Below is a small trained network, with its code and all its weights. Each question gives an input and a class and asks what happens when units are switched off, that is, made to give their printed mean instead of their output.

import numpy as np


def w(rows, s, z=0):
    codes = np.array(rows[::2]) - 128.0
    scale = np.full(codes.shape[1], s)
    scale[-1] = z or s
    return codes * scale


def norm(h):
    return h / np.sqrt((h * h).mean(-1, keepdims=True) + 1e-5)


def f(y):
    return y / 2 * (1 + np.tanh(0.7978845608 * (y + 0.044715 * y**3)))


def log_softmax(a):
    a = a - a.max(-1, keepdims=True)
    return a - np.log(np.exp(a).sum(-1, keepdims=True))


def net(x, mask):
    res = np.array(x, float).reshape(1, 2) / 4 @ E
    u = 0
    for l in range(2):
        y = f(norm(res) @ A[l][:, :-1].T + A[l][:, -1])
        res = res + np.where(mask[u : u + 16], y, B[l][:, -1]) @ B[l][:, :-1]
        u += 16
    return log_softmax(norm(res)[-1] @ U[:, :-1].T + U[:, -1])


A, B = {}, {}
E = w([
[155,166,231,56],'x0',
[3,143,192,201],'x1',
],0.0021)
A[0] = w([
[130,158,211,75,173],'0.n1',
[194,142,102,87,15],'0.n2',
[219,210,128,187,3],'0.n3',
[154,148,67,57,128],'0.n4',
[142,137,232,12,167],'0.n5',
[164,166,86,88,129],'0.n6',
[132,92,89,179,42],'0.n7',
[136,206,142,171,74],'0.n8',
[196,113,128,157,85],'0.n9',
[90,65,14,186,141],'0.n10',
[171,146,83,135,49],'0.n11',
[80,88,211,201,249],'0.n12',
[41,220,136,159,121],'0.n13',
[3,141,145,142,141],'0.n14',
[132,121,150,108,85],'0.n15',
[222,164,109,101,62],'0.n16',
],0.0034,0.00066)
B[0] = w([
[137,154,78,151,191],'0.n1',
[117,45,150,158,162],'0.n2',
[131,44,168,150,114],'0.n3',
[124,64,126,176,185],'0.n4',
[153,194,84,222,253],'0.n5',
[138,56,144,198,166],'0.n6',
[169,171,143,166,137],'0.n7',
[116,123,112,88,116],'0.n8',
[128,93,142,172,138],'0.n9',
[171,252,109,123,254],'0.n10',
[72,97,147,149,139],'0.n11',
[167,79,94,63,219],'0.n12',
[119,101,75,76,180],'0.n13',
[147,65,85,91,210],'0.n14',
[132,142,115,146,121],'0.n15',
[122,30,122,138,191],'0.n16',
],0.0024,0.0013)
A[1] = w([
[115,92,173,213,117],'1.n1',
[111,233,135,181,37],'1.n2',
[2,96,184,130,63],'1.n3',
[146,161,231,113,70],'1.n4',
[153,142,88,1,19],'1.n5',
[120,121,85,127,104],'1.n6',
[127,127,181,96,92],'1.n7',
[132,112,151,201,121],'1.n8',
[166,107,136,188,128],'1.n9',
[64,113,79,130,156],'1.n10',
[21,112,161,122,6],'1.n11',
[94,58,102,232,146],'1.n12',
[153,122,243,82,144],'1.n13',
[38,128,150,129,54],'1.n14',
[204,126,100,108,129],'1.n15',
[185,84,129,115,119],'1.n16',
],0.0052,0.0012)
B[1] = w([
[110,169,113,58,116],'1.n1',
[117,52,140,80,170],'1.n2',
[197,74,142,95,175],'1.n3',
[141,192,79,169,160],'1.n4',
[3,169,177,96,164],'1.n5',
[105,136,161,184,154],'1.n6',
[148,135,94,170,116],'1.n7',
[101,158,144,79,131],'1.n8',
[84,130,137,102,178],'1.n9',
[203,147,156,137,192],'1.n10',
[137,34,132,91,143],'1.n11',
[137,193,142,121,212],'1.n12',
[112,146,28,207,195],'1.n13',
[146,73,141,66,141],'1.n14',
[85,71,180,75,249],'1.n15',
[97,83,134,101,204],'1.n16',
],0.004,0.0015)
U = w([
[171,2,129,67,166],'0',
[178,229,62,217,161],'1',
[23,210,211,53,144],'2',
[112,122,213,209,14],'3',
[112,122,214,210,10],'4',
[116,122,227,217,8],'5',
[112,124,211,205,11],'6',
[113,122,218,212,7],'7',
],0.017)

Each question gives the input, the list of numbers given to net, and the class t.
The units are the neurons (one row each of A and B). Each row of codes is followed by its name. A weight is (code - 128) times the scale printed after its matrix; where a second scale follows, it is the last column's (A, B and U).
mask holds one flag per neuron, layer by layer. A switched-off neuron (its flag False) gives its mean, the last column of its row in B, instead of its output. The means were averaged over made-up inputs and are rounded, as every weight is.
A unit's drop is (log p(t) with every unit on - log p(t) with that unit switched off) / (log p(t) with every unit on - log p(t) with every unit switched off).
The circuit of an input: a set's keep is (log p(t) with only the set's units on - log p(t) with every unit switched off) / (log p(t) with every unit on - log p(t) with every unit switched off). Starting from the 12 units with the biggest drops (on a tie, the unit counted first), units are removed one at a time, each time the one whose removal leaves the highest keep (on an exact tie, the one counted first), for as long as the keep stays at least 0.8.
circuit, biggest first: the units of the circuit, biggest drop first
most important unit: the unit with the biggest drop
k most important neurons of layer l: the k neurons of layer l with the biggest drops, biggest first
drop when u is switched off: that unit's drop, to one decimal
input [-3,-1], class 2: most important unit => 1.n13
input [6,5], class 1: circuit, biggest first => (1.n4 1.n13)
input [-1,-3], class 2: 2 most important neurons of layer 0 => (0.n12 0.n14)
input [-3,3], class 2: 3 most important neurons of layer 1 => (1.n13 1.n5 1.n4)
input [3,-1], class 2: 3 most important neurons of layer 0 => (0.n5 0.n1 0.n10)
input [-8,8], class 0: 3 most important neurons of layer 1 => (1.n11 1.n14 1.n3)
input [8,-7], class 1: 2 most important neurons of layer 0 => (0.n14 0.n12)
input [-2,0], class 2: 2 most important neurons of layer 0 => (0.n5 0.n10)
input [0,-1], class 2: 2 most important neurons of layer 1 => (1.n1 1.n12)
input [4,-1], class 1: 2 most important neurons of layer 1 => (1.n5 1.n4)
input [5,5], class 0: 2 most important neurons of layer 1 => (1.n11 1.n3)
input [7,6], class 1: 3 most important neurons of layer 1 => (1.n4 1.n15 1.n13)
input [-2,3], class 2: 4 most important neurons of layer 0 => (0.n12 0.n14 0.n10 0.n13)
input [4,-2], class 1: circuit, biggest first => (1.n13)
input [3,-2], class 2: 2 most important neurons of layer 0 => (0.n5 0.n1)
input [-3,1], class 2: 3 most important neurons of layer 1 => (1.n13 1.n2 1.n4)
input [8,-4], class 1: drop when 1.n13 is switched off => 0.2
input [0,4], class 0: drop when 1.n3 is switched off => 0.1
input [2,-1], class 2: drop when 0.n5 is switched off => 0.3
input [0,7], class 0: drop when 0.n12 is switched off => 0.0
input [-6,8], class 0: most important unit => 1.n3
